Each row has a class, written after it.
[  66   -8  232 -117   28  280  268   70 -644   22  306 -152  -97 -315
  499  166   -2   10   24   47  436   32 -109  239   30 -252    0   17
   45   23  -42  374  141  116]
peka
[-400  127  -51  -21 -177 -190 -160 -140  446  331 -537   67   19 -147
  105 -419  -53 -367  -91    1  -55  310    5   18 -130 -151 -100   27
 -125 -516  -49   92  -81  -97]
tov
[  45  226 -183  177 -114  119 -100 -167  291 -162 -260   12  108   54
   80 -167  -61  -84  -52  168   18    2  -41  -24 -120  -56   -1 -103
  -20  190  178  214   89 -118]
lidum
[ 246 -424  -67 -228  -39  136  -15 -193 -832  -75   90   91  -20  327
 -127  458 -269 -111  -91  -59  175 -400  -27 -143  204  -92  140  311
  366 -326  -10  140   -4  185]
peka
[  -7 -415  -94 -169 -146  -76   77   67 -475   66  -20  158   97  -11
  107 -113  -26 -323  -34   18 -118 -138 -400   66  234 -304   12  492
 -107    5  -57 -148  -64  -45]
fonil
[ 377 -514  260 -161  273  386 -291  134 -251 -134  -45   31  179  271
 -288  442   -1 -269   12  -63 -175  -39  -57  -74  -10  557  114  223
  173 -154  -89   58  229  100]
peka
[-693  366  -96 -159 -387  102 -209  208  166  477 -414  -48 -228 -583
  193 -307 -396 -149 -492  -96  -39  -36  197 -312  -10 -176  -75  245
  -35 -646  -15  308  -30 -240]
lidum
[ 210 -586   75 -367   99  315  -44  -91 -736    3  184  -79  -15  -32
  -27  403 -207 -258  -30 -206   -8 -166  -29 -110  237   46  231  266
  205 -417 -163  -96   38   72]
Reto
[-238  363 -104 -182   41 -754 -102 -129  638   96 -508   88  130  150
  -25  -47  145   67   96  168   83  135   82  205   14  170 -193 -183
  100 -116 -117   18 -139 -134]
fonil
[  -2 -196   54 -246   88 -184  -96  -40 -351  172  169   33   68 -276
   -6  458 -235  299  -63   79  113   14  -53   18  137  113   96  -15
  -35  -93 -366  317  139   32]
biz
[ -48  377  132  206 -315   72   55 -195  177   66 -254  108 -221 -151
  290 -351  -81 -417 -184  392  239  121   28  -30 -269 -437  -94  -59
  -27 -188  238  114 -117  133]
tov
[ 283  133  105  104  -46 -192  -69 -366  125 -113 -157  -48   43 -279
   96 -257  104 -730    4 -187  -63   92 -179 -179  141  134   72  190
 -280  399  -35  439  163   85]
Reto
[ 151   73  204 -193  -69 -411   86  -56  144 -214 -448  254   96  378
  350 -163  121   60  118   61 -171 -112 -190  109  133   95  -56  307
   34    2 -117  -57 -359   39]
fonil
[-298  -20    3  -90 -152  -75  -97  188   27   82 -249  -77  144 -120
 -211   66  -35  -35 -226 -445 -348   75  -23 -284  138  252   24  259
 -175 -314  -15 -239   26 -275]
tuni
[ -24  137  -51  -57  105  100 -109  -88  201   78 -304   15  -43   86
   92  -91 -112    2  224  106   52    7   76   41 -299  -12   71   33
  111   86  -30  464  112  -84]
tov
[-540  -60 -163 -295 -157 -760 -155  -64  253  374 -555  212   90 -262
   51   16 -377  -19 -296  -68  -44  116    6  247   47  -44 -130 -218
   55 -757 -199 -141 -132 -328]
fetuf
[-212 -361  138 -204  -69   -9  -68  373   -6 -145 -278  100 -101  -75
  132 -155  -67 -100 -304 -169 -280 -113 -122  -97  -82  -16 -125  329
 -250 -270  -22 -204  -67  -28]
Kivar
[  42 -199  127  -58  -26  334   23  105 -254 -183  -54   -1 -200  106
  428  -96   41  -22   80  256  115 -102 -231   34 -208 -343  -28  219
 -109  139  114  144   -1  222]
vama
[  83  -89    6   65   59   61  -12    9 -640  287  485  -35   35 -138
 -139  237  -51  293  149  209  132 -154   14  -55  220   89  314  -23
  137  218  -31  438  -54  200]
Kivar
[ 140 -511 -108 -210  265 -381  237  167 -249 -158  -71  191  127  333
  -17  262   37    6  -19 -209  -69 -308 -202   75  159   76   38  185
  -26 -187  -71 -125 -473  -69]
revu
[-456  518   22 -175 -224 -121  -63  284  362 -108 -357 -139  -65 -309
  389 -195  114   62 -242  -46 -210   79 -120  -43   42 -101 -275   -6
  -86  -71  -80 -382  197 -183]
revu
[-231 -188   95 -163   25 -124  -34   81  126  -60 -425   63   -5 -172
  180 -187  101 -202 -118   47  -82  201 -266  111 -281 -178  -65   20
  -74 -394  -55  -52 -143  -44]
peka
[ 108 -235 -158  -77  255 -309  202   55    8  -44  -46   22 -401  144
  106  -19    0 -223  211 -174  318 -177 -316  233 -168 -190   44  -20
   24  299   55  199 -318  -86]
biz
[ 205   59  -16  169    8  -40  114 -122 -190  158  170   -1  128  -64
 -162 -196 -138 -455   87  -54  174    0    1   -7   29  -13   80   13
 -318  475   48  601  306  150]
lidum
[ -31  517  176  382 -216  555 -208   72  593  168 -113   81 -160   77
   46   84 -122  388   -2  355 -227   41  309 -276 -408   49    5  -54
  152  -54  230 -112   91   47]
Posan
[-245 -107 -257  -98  -51 -169  -86    8   69  -18 -304   32   -9 -111
  212 -344  116 -259  -10   15 -161 -243 -131  -77   -2 -183  -61  331
 -164  156  169  178 -149 -120]
vama
[-361   96   -1   -2  -99 -693 -231 -299  514  285 -643   40   20  -57
  -21 -314  165 -545    9  -42 -165  171 -199 -224   90  225  166  300
  221 -349  -48  181 -310 -232]
lidum
[ -56 -157  -64 -309  237 -655  -27  -25   50  -34 -130  128 -104  123
   76  474   85  -51 -101  -20  186 -246 -244  235  231  104 -135  -85
  529 -365 -202  -66 -212   40]
fonil
[ -59  278 -200   14   -9  102  -28   15  451  -29  -80  -23 -122   85
  294   12  -34  331   31  -45   15 -136  -91   21  -90  -75 -136   13
  -30  361   37  116   88  -83]
tuni
[-275  481   96 -190  -33   41  -63   10 -151  365 -175   -7   96  -71
   21  351 -425 -118 -175 -104   97  -44  399    8   70   60 -138 -303
  376 -816 -181  114  340   60]
tuni
[ -70  274   54  109  328 -175  125  259  475   20 -208 -159   66   24
 -130  359  102 -317 -357   32  161 -221  439  195 -248 -124  -87 -285
  313 -361  190  438  -98  -81]
fetuf
[  49  156  231   59  -81 -108  161   61  -68   49  188   -3  -79 -265
  247  -27  -27  110  -96  225  251  261 -151  146   83  -24   44 -123
 -145  138 -142  -34   40  -97]
Posan
[-376  212  114  -21 -115 -350   -2   45  244  148 -151  -83   52   42
  292 -310  264   85   15  346  122  168   52  436   11 -304 -186 -206
  138 -160   -1  -89 -104   91]
revu
[-198  347  118 -131 -101  -26 -202 -186  415  377 -299  161 -148  -80
  181    3  125   16   68  144  -47  209  159   21  -68   54 -151  -47
  116 -412 -149 -174   11  -10]
Reto
[ 243  368  184  113    3  867  295   14 -428  156  -32 -213   -4 -396
  371  -60 -383 -664  -11   81  440  254   35  178 -319 -354  235 -368
 -114 -130  223  577  337  -21]
vama
[-248  129  151   20  -67   96   -5   86   27  276   18  -88 -258 -235
  151   39   -5 -120   49    2  250  153  -82  -35 -187   16  -31   23
  146 -110  100  196  245  117]
peka
[  97  127 -108  174   51  -85  110  132  412 -159   93  158  -33  118
 -172  150    6  225 -159  322   48 -310  423  -69 -207  -75 -191  -46
   85   52  273    3 -244   93]
Posan
[  76  271   28   41   82 -348   -9 -230  500   31 -395  202 -106  403
  -57  367  -33  142  -14  308  194   -6   65  137 -352  -24  -12 -302
  360 -226   52  -84 -237 -162]
lidum
[-356  366   15   76 -207 -477   38   22  615  -35 -342   34   13 -104
  303 -491  335   33 -122  220  -50   45   36  -11  -35 -176 -209  199
 -279  188  133  157 -194  -26]
tuni
[-234 -258  -16  101 -107 -193  -49   27  135   -7  -90  134 -313 -160
   80 -213  -53  113  -82   33  105  -40  -44  -58 -106  -65   80  127
   87 -167  107  307 -166   58]
Posan
[-245  280 -180  -22  150 -845  -75   64  745  184 -388  262    2   43
  -92  211  139  239  -46   62   62  -53   24  215  -87  101 -278 -166
  -45   12 -130  330 -121  -85]
fonil
[  41  243  -62   61  -87  266 -192 -144  647  155 -516   96  -62  164
 -156  -16  -37 -395   -4  247  -76  128  280   32 -435 -151  -82  -70
  146 -305  253 -229 -101 -198]
biz
[-395  531 -134   45 -367 -215 -100 -232  807  317 -503   61 -318   17
  156 -308 -113   14 -108  159   56  188  167   -2 -271 -346 -135 -108
   56 -264  126 -288 -123 -226]
tov
[ 270 -508 -174   -7  238  -52  165   57 -335 -162  205  -80   22   -8
 -115 -140  133 -405  158  168  356  -42 -257  127   65  -46  271    2
 -298  483  182  501  -97  152]
biz
[ -62  374   85 -135  221 -263  -24   77  548  -47 -409   49 -112 -286
  464 -146  374 -188  -51  127  -17  229 -182  199  -41   68 -150 -254
 -170  -75 -217  -72 -279 -242]
peka
[ 273  176   33  167  -14 -209  -32 -194  308 -188 -140   53   99   86
   85  -95   60 -194  -22   72   16   18 -135   81  126  159   44  -91
   36  286   18  252  -67   14]
lidum
[  13  -35   42  -20 -116 -172  181 -157  145  121   97   27 -283  -71
    0 -308  187 -239   -9   40  207   -6 -217 -234  -62  -61  100  428
   45  301  168   88 -186   67]
Kivar
[-105  135  182   34 -168  -48   54 -185 -226  164 -180   10   -2 -191
  344  -47 -148 -358 -153  -12  161   76  -58  187   28 -283   14   20
  166 -344  -27  263   59  -93]
tuni
[  72  120  132 -162  -62  -90 -119 -355  215   77 -465   19 -121   55
  115  -69 -106 -314  166   65  115  292  -78  161 -255  -87   26 -185
  165 -221  -28 -119  -52  -64]
fetuf
[-207  232   14 -211 -210 -265 -170 -331  177  202 -488 -176  139 -228
  323   31 -322 -229 -215 -197  -86  224 -108   -7  288   37  198   44
   70 -396 -308   -9  132 -469]
fonil
[ -81  144  -67   72   39 -270 -208 -114  475   97 -219   21  120   46
  -91  254  -71   99   -3   36  -81   51  161  -88   26  303   25  -32
  125 -128  -94  165  104 -141]
Reto
[-136   52  -28   33  114 -456 -199   62  714  241 -424  149 -143  188
 -131  478 -144  311   87 -161 -250   92  100  -42 -166  267   38 -127
   51 -357 -162 -184 -254 -224]
peka
[-310  226 -372  127 -237 -363  -17 -210  204  207 -252   78  -78  -37
 -141 -272   47 -307 -192   48  -40 -345   -2 -186  -30 -368   26  250
  159  104  300  229  -16 -105]
Posan
[ 123 -525   79 -327 -135  -24  -25 -178 -754  156 -219  167   76   92
   61  430 -440 -228 -302  -21   79 -243 -180   52  257 -136  289  271
  397 -830  -83   64 -383  -40]
fonil
[ 133  145  104   -3  325 -216   83  239  -62  -97  250   62 -115  202
 -110  430   53  189  100  176  235 -188   71  138  -67  100 -192 -204
  304  109 -137  161   47  205]
vama
[-278 -202 -246  -15  -54 -378 -278 -157  235  -25 -405   91  -84 -133
  154 -132   52 -337 -158  -71 -201 -105 -330 -231  174   33   35  299
   98 -232  -47   86 -173 -206]
vama
[-773 -395 -189 -236 -231 -153  -98  267  -92  490 -137  -20  -86 -417
  114 -513   20 -208 -202 -239 -191   34 -191   20   95 -279 -134  328
 -310 -391   24 -233  -10 -109]
Posan
[ 172  229  140   46  -57  -41  112 -217  103  -57 -311  102   56  203
  124  246  -69 -296   -2 -114   18  -90  206  107 -166 -155 -142  -15
  199 -243  125   31   76   31]
revu
[-106  -42  -93  140   46 -411  -47 -262  472  -46 -240  -43  -25  269
 -148  249  -42  -97  136  132  437  165  306  175 -349 -162 -228 -132
  107  -84  158  317  239   68]
Kivar
[  58    2   70 -124 -134  250  -67 -130 -200   85 -330   80    9 -222
  269 -282  -95 -287  -52   27   30  196 -155  -46    7  -53  139  181
 -273 -115  -87  276  -39 -151]
Kivar
[  89 -162   89 -103   45  253 -237 -168 -100  253 -244   85 -141  -15
  104  268 -194 -202  207 -111   39  193 -180  -89   55  302  280   63
  165 -334 -167  196  217  -30]
Posan
[-129 -273  199 -270  104 -517 -359  -82  340  104 -455  206  -25   19
 -175   27   75 -409  -48   92   24  280  -94  -57   10  444 -160  146
  191 -645 -287   45 -144  156]
peka
[-454  -41 -321 -355   29 -345  121  299  258  100 -164  -72 -130 -439
  303 -212  232  -44 -271 -149   43 -134 -679   52   52  -92  -67  234
 -103  304   29   18  -76 -300]
lidum
[ -13  236  156  -96 -267  106  -45 -111   46 -107 -577  -31   62 -216
  457   38 -303 -291 -210  -88  -98   83 -218   79  -55  -97  178  107
   64 -106   35  162  314 -348]
tuni
[-180  298  111 -163   -3  -30 -105 -154  181  335  -84 -203 -106   51
  262   15  -23  171  151   48  305  331  -84   61  152  258  158 -171
  110  -93 -255  124  193  -97]
biz
[  11 -120   52   32 -173  206  236  161 -166  -71  230   26  -31   17
   59 -285  142  111  -35  -64 -177 -161   18  169    0 -327  -52  106
  -15  102  238 -379 -189   78]
fonil
[  92  158  148  137  -97  899   17  178   70  240 -112  -26 -115  101
  -88 -430   36 -441   24  -11 -353  -82  296   14 -541 -492  -58   70
 -134  -23  384 -278  -73   52]
fetuf
[ 431 -526  -12 -102  467 -255    4  -76 -289 -348  446  -66  -11  357
 -120    4  619   98  435  255  270 -148 -154  107  233  286  103  115
 -118  818  -43  296 -221  319]
Kivar
[ -93  409   82   32 -145  123 -160   27  198  195 -110  -18   71  -67
   32  202 -223  267  -66   94  -61   96  139  -41   -3  130   -3 -114
   63  -82 -105   64  289  -81]
fonil
[-201  105  187  128   -6    3  -25  -75  340   79 -145 -174 -201   33
   80  185  -25   63  145  120  201  259  191   91 -365 -175   39 -132
  333 -294   58   65   85  -59]
lidum
[-299  -80  -48  -49 -205  154 -168  -66  190  336  -24 -100   51 -325
   64 -202  125 -335  -10 -139 -231  141 -108 -308  151   83  -20  589
  -15  -75  -15  -45  204 -109]
biz
[ 236 -486 -288 -288  610 -278 -231 -114  184 -203 -400  193   53  218
 -358  100   89 -486    2   34  148 -124   46  -40  -91  314    5 -253
 -194 -349 -164  505 -380  140]
biz
[-475  314 -193   14   18 -114  111  203  259  340  121 -134   26 -310
 -148  205   52  -59 -158 -202  -19  -94  229 -141  -45  -34 -209    3
  145 -181  102  -89  271 -189]
lidum
[  92   16  136 -125  211  638   45  438 -290   65  -48  121  -99  274
  -74   17  -16  276   21  254 -130 -215  533  348 -402 -350  -55 -435
  -58 -441  108 -211 -413  117]
tov
[-112  105  -90  183 -214  -80  178 -115 -170  181  160  -12 -192  -96
  135  -19 -209   51   46   26  119  -96   28  -27   11 -316  121  -85
   74    0  193 -118  -81  -10]
Posan
[-153  719  129  -82  -91   27   81  -60  -25   70  -44 -172 -215 -212
  493   70  232  -35   55   71  303  190 -246  238   -6 -271 -249 -232
  179  172 -106 -103  360  -81]
vama
